Each name stands for a flat space through zero: a line, a plane or more. A row that begins with a name and a colon came from that space; any other row is followed by the name of the space it lies nearest, among the names in its block.
lizam-rav: [-10  35  -4 -31 -18  34 -32  64  21   3 -22  17 -21  14  17 -15 -18   0
  26   2  24 -25   7  -6]
lorov-mim: [ 21 -12  11 -32  50  -5  12  41  36   1 -15  20  -9  -8 -45  15 -18 -29
   5  -2  10  13  37   0]
gime-nodi: [ 19  11  16 -43  16 -22  16  50  24   0  -7  34 -29   6  -2 -17 -26 -11
  10  10  28  -2   6 -23]
lorov-mim: [  6   8  -8 -12  -4 -13   7  26  22   6  13   9   1   6  -9   5  -6 -11
  -2   4  19   6   9   6]
gime-nodi: [ -3  48   0  27 -34 -22 -19 -56  27  32 -37   1  16  28  40 -61   4  39
   9 -18  24  13  -7 -42]
gime-nodi: [-17  39   1   1 -20  71 -29 -20 -67  -7 -59  11 -24  -6  86 -12  32  14
 -31  14 -13 -22 -15 -30]
gime-nodi: [-10  50 -22  -1 -14  15 -20 -14   3  27 -44  -1  -2  27  64 -36   6  21
  17  27  21  -6  -9  -7]
fopuv-sikop: [ 36  11   1  18  -7 -48  19 -17  26  12  14   7  -1   6  -4 -11   1   3
  10 -27  24  28 -15  -9]
gime-nodi: [  2  -9   1  -2 -18 -13  26   9  -8 -12  28  12  -4 -11  -6  21  17  -9
 -19   4   3   6  -9  11]
gime-nodi: [-32   3  20 -45  -1   4  -4  32  15  -1 -17  28   0   7 -10 -23 -22  -1
 -24  25   7 -18  35 -35]
gime-nodi: [ 26  -3  22  20  10 -12 -10 -21   9  -2 -10  -1  -5  -4 -15 -18 -13   9
  14 -48  -3  11  -5 -29]
lizam-rav: [ -7  -2   7  29 -44   5 -21 -10 -14 -14  23 -18  -3   1   7 -14  -3  28
  29 -35 -12 -19 -38  -2]
lorov-mim: [-27  -3 -14  25 -41   7   2 -28 -13  -2  24 -11  27  -5   0  20  32   4
 -33   3 -10   4   0  18]
fopuv-sikop: [ 20  21   3  28  -9  18 -12 -20  18   4 -36   5  -5  -9   1   1  27   7
  20 -45   6  19  -5  -1]
lorov-mim: [  3 -14  -2  20 -29  16   2  11 -15 -22  30  -8  -9 -18 -11  32  21  -1
  14 -25 -12  -5 -28  31]
fopuv-sikop: [  8   5   3   8 -13 -15   5   0  22   2   4   3  -1   2  -9  -6   3   7
  21 -16  11   7  -9   4]
lizam-rav: [-29 -17 -13  -5   4  -1   3 -13 -24   1  18 -19  18   7   8   4  -4   2
 -18  42 -17 -13   4  13]
fopuv-sikop: [-20 -17   4  -1  24 -12 -16 -32 -19   9   2 -23  21  16   4 -29 -34  12
 -16  22 -21 -13  14 -26]
fopuv-sikop: [ -1   5  34  -3 -24 -33   3 -10  18  -3  -4  19  -7   7  -4 -45 -16  26
  11 -24  10  -3 -11 -47]
tolog-mak: [  1   8 -10 -17   2  29 -21  51   9  -3  11   9   2  -4 -22  28 -10 -32
 -32 -11   9  -2  37   2]
lorov-mim: [ 11   9 -18   8 -32 -20  26  20  34   3  28   9   1  -3 -15  26  28  -9
  16  -7  26  19 -12  40]
lizam-rav: [ -8 -18  14   7  -1   4  -6  -4  11  -8   7   1  15 -12 -41  11   0  -7
 -21 -27 -12   6  24 -10]
tolog-mak: [ 14 -45  16  12  60   7  14 -31  -7 -12 -26 -19  -5 -23 -32  16   6   1
  38  -7 -36   6  -7  23]
lorov-mim: [-31  -5 -24   9 -59  32 -11  44   1 -18  47 -14   7  -6 -16  41  21  -2
  16  -3  -4 -22 -15  58]
tolog-mak: [ -2  35 -23  -1 -57 -12  -3  41  38  10  30  11   2  16   4   2   6  -1
  12  -7  39   2  -7  19]
fopuv-sikop: [  1 -23 -14 -40  41  -8   6  43 -43  -6  51  -6  -1   6   2  23 -44 -40
 -58  51  -7 -15  24  -3]
tolog-mak: [ 18 -43  12  -2  68  19 -20  10 -17 -14   3 -25  -2 -14 -42  19 -37 -21
   6 -20 -34  -7  20   1]
fopuv-sikop: [-22   0 -18  -4  16  56 -18  -3 -39  -3 -25 -14   2  -7  26  23  17  -8
 -17  31 -23 -15  10  20]
lorov-mim: [-35 -22  11  -3  20 -28  39 -65  19  14 -34   6  33  -3 -18 -13  28  15
 -17  44 -14  19  25   0]
lorov-mim: [  6   5  -7  42 -50  16 -12 -20 -44 -17  31 -19  -9  -8  32  11  22  16
   4 -32 -13  -9 -50  11]
tolog-mak: [ 22  19 -25   5 -26 -27  13  27  23   9  34  -2  -8  13  10   7   2  -2
  33  -1  31   8 -28  33]
lizam-rav: [ 21   5   7  18  50 -12  11 -77  -6  21 -65  -7   0   2  31 -30  13  19
  17   9  -9  23  -7 -18]
tolog-mak: [ -8 -23   4 -11  54  24  32 -43 -44  -5 -46   6  -3 -25  17  25  38 -13
 -36  49 -32  10  13   9]
lizam-rav: [-28   9   4  26  -7  23 -31 -63 -18  11 -33 -14  31   3  15 -22  10  18
 -40  -9 -21   1  23 -35]
tolog-mak: [ 11   1  16   6 -17  22   4  23  31 -15 -10  27  -5 -29 -46  34  31 -18
  -9 -52   7  20  20   5]
fopuv-sikop: [ -8  -6  -8 -29   9  16 -11  49 -20  -9  24  -2 -10   5   4  11 -27 -18
 -11  25  -2 -24   7   5]
gime-nodi: [-23 -13 -11  18  27  38 -54 -10  20  11 -26 -46  26  11 -27 -10 -26  16
  51 -13 -26 -19  19  21]
fopuv-sikop: [ -9 -30 -10  34  17  -5  -4 -32  51  11   0 -32  43  -6 -71  22  12   2
  32 -25 -16  21  25  44]
fopuv-sikop: [  7  -8  -6   4  11 -23 -14   9  20   9  25 -20  12  16 -21 -13 -37   1
  20 -10   4  -3   5   0]
tolog-mak: [ 34  10  -9 -37 100  46 -41  44   0  16 -59  -6 -23   9   7  -2 -51 -33
  17  11   0  -7  41 -12]
lorov-mim: [ -9  18 -15 -19  13   6 -10  19  35  21 -20   7  14  14  -8  -3  -8 -12
  -7  18  19   6  38   2]
gime-nodi: [  6 -10   4 -40  58  10   3  24 -22   0 -15  10 -12  -1   5   4 -27 -27
 -32  36  -6  -6  30 -19]
lizam-rav: [ 14 -28  18 -11  42 -18  15 -13 -34 -10   4  -3 -13  -5   4  -8 -23  -3
  -9  15 -19  -5  -8 -20]
lizam-rav: [ 14  18 -18   4  29  -8  23 -26  44  29 -51   5   7   3   2   3  32   0
  31  19  19  32  11  30]
lizam-rav: [-17  -8   7   0 -22  17 -15  32  46  -8   9   8  17 -11 -63  22   4 -10
   0 -37   3   2  34  12]
gime-nodi: [ 39 -45  49   4  23  -1   6  25  -8 -42  21  13 -30 -38 -62  24 -16 -16
   7 -73 -22   3  -7 -20]
tolog-mak: [ 29 -14  11  11  11   6   3  20  24 -13   3   5 -11 -21 -44  28   7 -14
  23 -48   0  15   1  16]
lizam-rav: [ 19 -23  31 -31  55  -5   7  16 -13 -11 -11  20 -15 -13 -24   0 -30 -24
 -35  -3 -10   3  31 -42]
tolog-mak: [  6 -14 -14  10  12 -18  30 -20   5   4   0 -15  -3  -1   5  10  21  10
  46  25  -4   7 -31  47]
lorov-mim: [  7  42 -43  33 -35  33 -29   0  15  21   8  -6  29   3   5  37  32 -25
 -48 -29  22  27  31  19]
[ -7 -15  13  -8 -19 -76  45 -31 -17   1  54  15  17   9   3 -19 -10   1
 -65  29   7  12  -1 -39]
lorov-mim
[-24 -21  15   3  24   4 -46 -12   6   4 -10 -35  16  19 -20 -45 -56  28
  39  -9 -26 -31   8 -23]
tolog-mak
[-57 -11 -13  -5 -15  10  24 -39 -18   4 -14  -5  26  -2  18   7  41  15
 -22  67 -20  -8   5  28]
tolog-mak
[ 18  49 -24  20 -12   7 -25 -20   6  28 -23  -4   5  20  44 -19   5   4
  -6 -12  25  15   1 -14]
lorov-mim
[ 16   5  16 -15  44  25 -47  23   3   3 -30  -2 -10   7 -10 -23 -51  -9
   2 -29  -4 -12  31 -44]
tolog-mak
[ -6  42 -46   3 -30  55 -54  59  22  15  14  -8  19  12  -3  35  -1 -32
 -27 -19  25  -2  40  25]
lorov-mim
[ 11  -5  13  -6  12  13 -18  27  12  -8   1   6  -4  -7 -31   7 -18 -15
  -6 -33   0   0  22 -15]
fopuv-sikop
[ 11  22  -9  34 -20   1 -17 -47 -35   9   8  -9  14   4  35  -6  10   1
 -56 -21  -2  14  -1 -32]
lorov-mim
[  7   2  18   9   9   7 -13 -20   0  -1 -24   4  -1  -5  -4 -14  -3   7
  -4 -27  -7   5   7 -29]
lizam-rav
[  4 -12   5  28 -24  -5   0   4  51  -7   4 -11   1  -8 -45   6  15  21
  81 -46   1   4 -26  42]
lizam-rav
[ -4   1 -18  11 -41 -11  26  24  53  -1  18   1   1  -5 -28  27  38   7
  63  -5  20   9 -26  70]
fopuv-sikop
[-19 -16  -1   4 -10  13   7   2  10  -8   5  -2  13 -13 -29  25  21  -4
  -2   0 -11   1  11  26]
tolog-mak
[-38 -57   8   6  49  11   6 -55 -28  -7 -19 -38  22 -10 -19   1   1  18
  19  41 -57 -17   2  24]
tolog-mak
[ -3  -8  -9  -2  54 -14 -10 -40  -5  25 -15 -19  30  16  -1 -17 -27  -8
 -36  26 -10  11  40 -23]
gime-nodi
[-15   1 -12  20   9  54 -31 -19  -8   3 -25 -13  25 -13 -15  29  22 -15
 -38 -17 -20   7  39   7]
lorov-mim
[ 13  12  15  13 -21 -43  17 -47 -35   2   9   7 -11  10  51 -41  -3  24
 -19   2   5   3 -38 -46]
tolog-mak
[-33   3  -1   1 -35  20  27 -12  19  -4 -23  22  13 -20 -12  28  64   2
 -15  14   0  13  12  29]
tolog-mak
[-13  -1  12   4   2  49  -9 -10 -10 -11 -42  11  -2 -23  -6  18  32  -3
 -16 -14 -18   1  17  -2]
fopuv-sikop
[-38 -24  27 -34 -46 -18  40  46  31 -27  25  35  -8 -14 -42   8  16   8
  15  16   6 -16  -6  16]
fopuv-sikop
[ -1  -2  35 -28   6  29  -5  25 -26 -23 -19  35 -22 -21  -4   3  -4 -16
 -51 -15  -8  -9  24 -50]
fopuv-sikop
[ 31 -15   0  -8  46  12 -11  27 -18  -8  13  -6 -12  -9 -16  23 -27 -31
 -16 -15  -8   2  16  -5]
tolog-mak
[-17  25 -17 -11 -24   6 -18  27  21  13   3   1   8  19  10 -11 -10   2
   5  12  20 -10  10   4]
tolog-mak
[ 25  27 -17   6  -9 -18 -15  11   1  14  14 -11 -13  25  36 -25 -26  10
  31  -5  22  -5 -29  -4]
fopuv-sikop
[-12   8   1   1 -44   7 -30  42  26  -6  36   4  12   5 -34   4 -18  -7
 -16 -39  13  -9  20 -11]
tolog-mak

Each name stands for a flat space through zero: a line, a plane or more. A row that begins with a name and a colon came from that space; any other row is followed by the name of the space it lies nearest, among the names in its block.
padog_sigik: [-14  -9 -34  -4 -16  44  30 -40  -7 -52  13  10 -42  35  14 -44  17  22
  -8   0  18 -21 -31   2]
noduk_deg: [-20  11  55  12  29 -19 -37  36  -6 -24 -16 -35  21   6 -36  -4 -11  13
  20  29  24  26  25  20]
padog_sigik: [  8  -4  33   0  35 -50   1  28  17  43  -5  -5 -10  -6  -9  25   2   0
   1  -3 -22 -38  35 -31]
geg_gat: [ 33  -4  17  16 -13 -52 -12  12  10   2  -5 -23  15  -7 -24  -5 -24  -5
 -19  23   9  62   0  29]
vuru_mevug: [ -9 -33  18  15  42  37  -8 -40  27  30 -13  28   2  -9 -10  -7  22 -22
 -42 -41 -49 -64   3   3]
geg_gat: [  5  16 -23 -13  -3   0  12  12 -46 -24  22  19   7  -8  19   9  22  -7
   1   9   3  16 -17 -19]
padog_sigik: [ -7  -9   1  -3  12  34   0 -20  13  15  -3  11  -9   1   7   3   8 -10
 -10 -18 -16 -27  -3  -3]
noduk_deg: [-38   2 -12   4  -7 -18 -20  11   0 -20 -20   0  62 -21  17  20 -23  33
  56   3  -8 -33  22  -7]
padog_sigik: [ -6  21  -3   3 -30 -23 -32  33 -25  20   2 -12  56 -24 -11  24 -20  -5
  27  10   8  39  25  18]
geg_gat: [-12 -22  -4  28  22 -11  21 -21  51 -53 -46   7   4  -4  -5 -44  -4  27
  20 -21   5 -37 -19   1]
padog_sigik: [ -4  -6  -5  -3 -21  22  -7 -20  -6   9  16  -7 -13  18  -4  -8  -3   2
 -19   6   1   3   3  19]
vuru_mevug: [-31   7  16 -14  32   6  -1  19  10  -3 -13  -2  -4   3  18  23   1  21
  44  -2  -3 -52  20 -37]
vuru_mevug: [ -5  -5  -6   8 -12  -4  -7  -8 -11  -2   7   0  11   3 -10 -11   0   5
  -9   2  -3  -3   7  14]
vuru_mevug: [-23  -1  15   3  11   1 -19  10  23  25 -22  -6  23 -12  -1  19 -14   7
  31 -15 -11 -34  28  -6]
vuru_mevug: [ -6  22 -16 -10 -28  -7  -8  23 -32   7  15  -5  19  -5   4  15  -5   2
  23  10  14  22  12   0]
noduk_deg: [  3  -9 -11  23 -43  10 -19 -21   0  25   4  -8  17   2 -39 -32 -10 -11
 -29 -12   7  27  10  55]
geg_gat: [ 26 -27   3  22 -57 -16 -45 -37  17  50   9 -24  40  -5 -29   1 -47 -14
 -56  15 -21  57  14  75]
padog_sigik: [  1 -30  35   5  -1  -3 -16 -29  14  49  25 -27 -46  45 -34 -16  -5  11
 -59  14 -18 -33  38  25]
noduk_deg: [-13  10  29 -14  11  37 -25   9   5  29  -1 -16  -6   6  -1  26  -8 -12
  10   2   2   6  15   3]
noduk_deg: [ 16   0   8  -4  12 -20  15   8  18   1  -6  -5 -20   2   7   6  -3   0
   2   4   2   3  -6 -16]
geg_gat: [-18  16 -20 -19   9  -2  19  21 -27  -4  13  18  -7  -1  25  17  21  12
  33  -7  -2 -45  10 -46]
padog_sigik: [  0   9 -13 -15 -16  -4  -2   5  -8 -26   3  -7  13  -2  30  22 -19  13
  23  25   8  26 -13  -6]
padog_sigik: [-18  -1 -19   4  17  23  34  -5  -4  24   4  32 -37   8 -11 -30  46  -5
  -1 -51  -6 -81  13 -30]
padog_sigik: [ -6  -7  -4  -1  -8  14   0 -17   0 -14   6  -5 -10  15   3 -11  -3  11
  -8   8   3  -3  -5  10]
vuru_mevug: [ -3 -11  26   4 -16 -18 -22   0  58  49 -22 -39  -2   9 -11  16 -49  16
  18   4   0  -6  35  18]
noduk_deg: [-16  17  40   3   7 -22  -9  36   6 -22  -8 -48 -29  34 -32 -21 -14  30
  31  32  50  21  24   9]
vuru_mevug: [ 52   0  -8   1  14  17  31 -13  -5   2   9  28 -33 -12  -2 -15  33 -54
 -57 -18  -3  49 -52   0]
padog_sigik: [ 24  14 -16 -39 -22  15   7   5 -12  58  32   4 -25  -1  40  57  -5 -24
  -6   5 -16  15   0 -28]
vuru_mevug: [ -4   5   9  -4  41  -6  23  13  18 -62 -27   3 -11  -3  23  -4   5  16
  35   7  15  -5 -29 -32]
geg_gat: [ -4  -3 -36  13 -36  24  -7 -26   0 -31 -12  11  44 -19   7 -17 -13  -3
   7  -9   6  32 -28  33]
noduk_deg: [-27 -14   1 -11 -45  37 -34 -31   6  63  26 -27 -11  34  -5  14 -28  17
 -13   6 -14 -32  46  29]
noduk_deg: [ 28  -3 -21  17 -18 -45  36   2  14 -23  -7  -1 -22   4 -14 -41   1   8
  -6  -2  23  21 -18   4]
noduk_deg: [ 21 -10 -12   5 -31  12   0 -23  24  48   2   0  -9  -3  -7  -2 -12 -21
 -26 -19  -9  14  -1  23]
vuru_mevug: [ 24 -27   8   3 -44   7 -20 -42  32  71  18 -26 -25  24 -18   1 -33 -10
 -57   5 -18  17  19  46]
geg_gat: [ 13 -18   2  -4  -2  16   4 -29  60  14 -24  -7 -11  -3  24  15 -30  -2
   1  -8 -13  -1 -17   3]
geg_gat: [ -1  -7  -5   9  -1  12   2 -16  14 -20 -14   3   7  -4   0 -15  -4   0
  -1  -6   3   6 -17  13]
noduk_deg: [ -2   8 -18   0 -35  25   2  -5  14  26  -5  -7  -8   3  -5  -9 -12  -6
  14 -18  18  13   2  16]
geg_gat: [ -5   2 -15  18  -8  10   2  -6  -1 -47 -19   6  25 -12  -8 -30   1   1
  11  -6  20  27 -26  22]
geg_gat: [  9 -29  -5  16 -15 -68   7 -11  69  22 -32 -15  14  -9   8   6 -46  34
  20  -4 -20 -37  22  -3]
vuru_mevug: [ 12 -15  15  31  18 -39  18   1   3   3  -1   2 -26  13 -52 -56  27   0
 -38 -15   5 -21  13  11]
[ 20 -11  -3   0   3  -2  13 -16  42 -16 -23  -1  -4  -9  22   5 -20  -1
   4   0  -2  18 -30  -2]
geg_gat
[-32  35 -42 -21  -9  14  40  31  -8 -54 -15   8 -13   2  39  -3   7  33
  92  -9  45 -25 -15 -49]
noduk_deg
[-17  -1 -45   9 -10  25  19 -21  -2 -61 -19  29  29 -17  23 -24   8  11
  28 -19   7 -11 -37  -2]
geg_gat
[ -6  -2  35  17  42 -24   9  19  11 -24 -17 -10 -23  13 -34 -34  17  12
   2  -1  17 -18   9  -5]
geg_gat
[  2  22  15  -8  23 -20  24  39  13 -33 -19 -15 -30   7   5  -4   1  13
  44  10  38  15 -10 -29]
noduk_deg
[-30   7  39  -3  14  47 -52   5 -22  19   6 -16  25   4 -21  17  -2 -12
  -4   9  -4   9  25  27]
noduk_deg
[-23  31   2  -3   6 -37   3  58 -20 -14 -10  -9  16  -8  -6   7   3  22
  65   4  30 -10  28 -28]
vuru_mevug
[  8  -2 -42  -3 -35   6   3 -19  -6 -15   2  15  33 -20  29  11 -14  -2
   5   0  -8  22 -25   8]
geg_gat
[ 10  23 -19  -6  -1  -2  10  27 -12  -3 -10  19  26 -35  17  19   7 -22
  29 -15   7  27 -18 -18]
padog_sigik
[ -1 -10  10  -8  14 -20  15  -2   9   9  10  -6 -38  24   5   1   4  20
  -7   8  -9 -44  16 -25]
padog_sigik
[-16   8 -12   2 -47  20 -35  -3 -27  21  16 -14  35   0 -15   4 -18  -1
   1   8   8  28  20  40]
padog_sigik
[  -3   52  -24  -15   -6  -28   11   67 -101  -37   37   16   21  -13
    0    8   41   -6   30   20   34   40    0  -30]
geg_gat
[ 34  10 -27 -29 -18   2  49   0 -18  39  45  11 -84  29  18   2  28 -15
 -31  -4   4  -7  -9 -37]
padog_sigik
[-16  15 -16 -10 -18  30 -13   4 -43  12  24   9  13   0   0   8  14  -9
   0  -3   1   2   9   4]
geg_gat
[ 10  18  -3  -8 -27  18 -12  11  14  13 -12 -16  14 -13   9  21 -28 -15
  25   3  20  58 -11  16]
geg_gat
[  1  17  44 -12  33  32 -15  23   3  14  -6 -16 -21   4  -9  18   5 -24
   4   5  14  29   0  -3]
noduk_deg
[ -8 -19   3  16 -17  -5 -21 -21  24   8 -12 -12  24   0 -12  -7 -26  12
  -6   1  -9  -4  12  31]
vuru_mevug
[  1  -8  33  -2  21 -12 -25   8  19  49  -7  -8  15 -13  -2  37 -14 -11
  -5  -2 -29 -16  28  -5]
padog_sigik
[ 12  25 -55   5 -48  -3  41   9 -47 -53  22   9 -24  15 -13 -58  26   5
   4   2  55  47 -32  11]
padog_sigik

Rows lie near named flat spaces through zero. A row that begins with a name and a colon came from that space; any other row is followed by the name of its block's space that it lies nearest.
vonenovaf: [ 10 -23  -7  -7  -8 -27  28  -7  43  19 -17  -1 -14   3  -8  15  -5   7
 -21   6   1  31 -18  22]
vonenovaf: [ -4  16   1   3  -4  15 -23  34 -16  17  33 -17  22  17   3 -13 -10  18
   0 -36 -15 -44  -3 -28]
podokredi: [  4  11 -13 -10   2  -3  23   5  -9  -5  49  19 -30  15  20  14 -45  21
   3   8   7  -5 -25 -43]
baruvramo: [-20  -3 -36  24   7 -20 -20 -38  17  31  -2   0   4 -52   1 -14 -23  29
  20 -26   5 -11  29  -3]
podokredi: [ -6   4 -12 -11   1  -6  10  47  39 -14  50  15 -20  30  23  15 -47  38
  12 -25  15   0 -26 -71]
pimebamuk: [  8  19 -13  10   3 -17 -22 -21 -34  -5  -5  -8  69   3  18   6 -14   1
  30 -30   8  -6  53  15]
vonenovaf: [ 19  -6   0  -5   4   3  25  19  33 -20 -14  23   5  21  41  16 -17   8
  16   1  54  21  -4 -26]
pimebamuk: [-10   5 -14  11  -9  -1 -33 -58 -33   2  36 -42  21 -21 -15  15 -29   6
   3 -52 -45  19  31  11]
podokredi: [ 26   0  -7   3  -8  -9  11 -41 -54  40  -3 -33  48   5  16  23  -1  10
 -12 -15  10   1  17  37]
podokredi: [-25  -5  12  10  16  19  -9  11 -10 -20  -4   8 -39 -25 -16  -8  24 -37
   4  25   1  -5  13  -8]
vonenovaf: [ -9 -41   2  -1  14 -38  13   5   5 -17   4  -9 -25   1 -31  47  -2 -66
 -20  18 -10  49  40  31]
baruvramo: [-17  17 -13  23   2  -3  13 -36  28  21 -46  19 -35 -56 -16 -35   9   4
   8  23  -7  -7  -6  24]
baruvramo: [ -6  23   3  15   6  40 -13 -24  19 -48 -27  30  -8 -28  26 -25  -7  -3
  42   0  25   9  11 -26]
vonenovaf: [ -5  33   4   0  -8  17   8 -19 -16 -19  16  -2 -17   0   3   0 -13  14
  11  -3 -17  10 -20 -15]
baruvramo: [ 19  11  16 -55  -9 -30  -6   4 -43 -54  35  39   8  59 -28  -7  10 -12
 -13  67 -58   0 -37  18]
baruvramo: [ 24   8  13   3  -5  15  -8 -20  30 -67 -36  20  23  12   1  -4 -24 -62
  13  -6 -20  41  34  28]
baruvramo: [  4  16 -26  12  -3 -51  52  -7  13  75 -21  15 -34 -19 -32 -19 -18  -4
 -32  36 -35 -34 -21  52]
baruvramo: [  8  -9  -3   7   2  -5  14 -31  39 -22 -37  32 -30 -24 -15 -13 -14 -46
  -5  32 -15  26  10  34]
podokredi: [ 23  -2  31 -12 -14  27  17  51 -23  22   9 -44  26  56  12  25  23   3
 -31 -24  10  -8 -27  -4]
pimebamuk: [-28 -10 -19  21   2 -20  -9 -58 -56  52  21 -61   2 -48 -19  32  11  19
  -6 -29 -10  14  33  25]
pimebamuk: [ 35  21  11 -15  -1  13  21  10  20 -42 -39  57  16  30  33 -24  -5 -10
  18  40  28  -4 -18  -1]
podokredi: [  6   5   3   5   5  28 -26  -1 -14 -10  -4   9  26  -5  22 -21   2   2
  18  -9  19 -26  14 -16]
baruvramo: [  3   5   7 -24   2  36 -13 -46 -75 -32  48  15 -19  -5  24  -1   8  29
  11  39  12  -3 -30 -37]
pimebamuk: [ 11   8  11   0  -7  25  -2 -13  -1 -24  -4 -10  13   9  15   8  -6  -2
   8 -19   5  21   1  -5]
podokredi: [-41  26   5   6   6  -8 -48  31   9  -6 -28   7  26 -18 -24 -48  59  30
  35  -1  -9 -40   6  -6]
baruvramo: [ -9  11 -15   7   6  -9  -5  14  15   6   5  15   3  -7  12 -12 -16  21
  20 -10  14 -21   5 -24]
pimebamuk: [ -5  33 -24  10  -8 -47  26 -31  31   2 -18   7   1  -9 -14   6 -34  12
  16 -11 -27  30   7  27]
pimebamuk: [  5 -73  10 -23   6   6   8  -4 -16  34   8 -10 -36 -10   0  20  52  12
 -43  47  42  10 -32   2]
podokredi: [ 12  -5   2   3   0   2  -2  -4 -16  11  -9  -4  19   2   2  -2   4 -15
  -8   2   2 -10  13  19]
vonenovaf: [ 12  -1   6 -10  -4  -6   5 -18  12  -4 -56  16  29  -2  17 -12  45  30
  15  26  39  14 -13  22]
baruvramo: [  3 -23  -9   0   9  30 -11 -38 -36  -6  40  -4 -14 -21  34  18 -20  15
   7  -5  36   8   7 -39]
pimebamuk: [ -2  -8  -3 -15  -9 -30 -18  22  33  -6   7  -3  25  24 -17  -1   0  18
  -2 -19 -24   7  -6   2]
podokredi: [-15 -20  18  14  14  31   0  12 -22  -9   5 -23 -29 -15  -1  24  19 -42
  -7   0  21  14  23 -10]
vonenovaf: [-33  45 -24  16  18 -33   0 -14 -14  -9 -16  38  -5 -37   1 -22   2  19
  52  27  13 -20  24  -8]
baruvramo: [  28   24  -39   35    8  -30   39   16   66   17  -23   42   12    1
   26   -9 -104  -43   14  -28    5  -20   48    8]
vonenovaf: [-25  22  22  10  12  17 -31  61 -39  -6  -2 -20  33  13  -4  -9  49  -9
  20 -15  11 -42  26 -17]
pimebamuk: [ 10  14  14  -8 -20  39   0 -51  -6 -29   4 -13 -15  -4   0  -1  -5  10
  -4  -8 -26  36 -31   2]
vonenovaf: [ -9  13 -26  18   6 -10  41  13  51  17  18  23 -61 -15   9   4 -65   4
   3  -7   4  -2 -13 -36]
vonenovaf: [-20 -22  -5  26  14 -15  33  44  63  47 -44   6 -51 -31 -18  -7  17 -22
 -18  15  24 -12   1  10]
vonenovaf: [ -5  12 -10  -4 -11 -26  16  41  25  23  38 -22  -1  34  -9  21 -35  27
 -12 -41 -25  -1 -19 -21]
podokredi: [ 55  17   0 -21 -16  10  14 -18 -17   5  -5  38  26  33  17 -35 -27  -3
 -19  32 -21 -37 -34  24]
podokredi: [ 13  13 -13  -4  -5 -16 -27   0  22   2 -23  31  46   3   2 -46  -4  18
  16  -1 -11 -37   4  13]
pimebamuk: [  1  -9   5  -2   5   0  15   8  -6  13 -16   5  -8  -3   7   3  24   4
  -4  24  28  -4  -9   3]
pimebamuk: [-14 -16   0  18  11  25 -15  12 -19  12  33 -24 -20 -17  -2  11 -15 -27
  -9 -25  -1 -16  26 -22]
[ 12 -17  -6 -24   1  -3 -41  -6 -19 -11  32  36  11   7 -11 -39  -9  -3
 -10  29 -33 -44  -8  -3]
pimebamuk
[ -6  53  23  -3 -31  14  21  19  76 -45 -28 -16  -7  34 -14   1  -4  25
  14 -44 -40  56 -48  -7]
pimebamuk
[ 27  -7  11 -27 -11  22   8 -29   9 -29  -5  37 -23   9   6 -21   0   3
 -13  46  -8  11 -48   3]
pimebamuk
[-19  22 -13  12  14  15  29  14   7  27  -2  38 -57 -32  25 -28   0  40
  18  36  45 -42 -37 -48]
baruvramo
[-27 -24 -20  -5  -5 -55 -36 -38   3  32   1 -21  12 -34 -53  -9  27  25
 -12  -3 -48   6  11  44]
baruvramo
[-28  26   6  -4   3  20   6  12 -32 -12  42 -12 -32   1  13  16   8  44
  20  -4  16   2 -30 -57]
podokredi
[  0   3 -12   5  -5   8   2 -21   1  14  30  -2 -29 -13  -9  -7 -39  -1
 -15 -10 -33  -9 -11  -7]
vonenovaf
[ 42 -14   7  -5  -5  29  12   2 -16   5  10  -4  20  28  33  11 -28 -20
 -19 -10  18  -7   1  -2]
podokredi
[ 19 -27 -19   7  20 -12  -9   8  -7  -4  14  27  22   3  26   8 -45 -43
   6   1  28 -19  55  -7]
pimebamuk
[ 17   7  -8 -10  -9   5 -23 -21 -13   8   6   7  40   6  18 -23  -5  39
   9 -10   0 -25 -11  -5]
vonenovaf
[ -5 -28  36  -7  -2  44 -18  72  23 -16  11 -35   2  35   7  17  34  -4
 -14 -36  24   6 -14 -40]
pimebamuk
[-18  17  -8   1  14  -4  -5   4 -24  -9  17  34 -29 -17  -7 -23  -2  -6
  14  38  -7 -34  -1 -17]
podokredi
[-20  22 -18 -11  -8 -70  -6  46  34  33  -2   2  33  23 -30 -16  14  55
   8 -12 -29 -28 -17   8]
podokredi
[  9   5  -8  -2   5   3  -1  21 -20   8  29   7  15  17  25   2 -23  12
   6  -9  18 -30   3 -29]
podokredi
[ 18  20  -3  20  -1  11  48  18  -2  44 -10  -7 -13   7  19   6 -25 -11
 -15  -7  16 -23  -8   3]
baruvramo
[ -3 -21  -2   2  11  -3   2  30   9  10   7   7 -14   1   1   3  -2 -16
  -9   8  15 -14   7 -12]
pimebamuk
[ 16 -44  10   6 -17  29  -2  20  43  75 -18 -33 -15  -8 -20 -28  20   2
 -63 -20 -18 -34 -39  23]
vonenovaf
[ 28 -13   9 -11   9   3  46  22  27 -10 -44  49 -18  16  33  -1  12 -13
  -1  58  61   6 -22   0]
pimebamuk
[-23 -74 -11 -29   6 -11 -54 -53 -60  12  76 -39  -7 -26 -12  36  29  46
 -18   1   6  24   1 -21]
baruvramo
[  3  13   1  -6  -4   5  20  -1 -39  14  30 -18  -4  16  14  23  -5  24
  -4  -3   9  -1 -19 -16]
podokredi
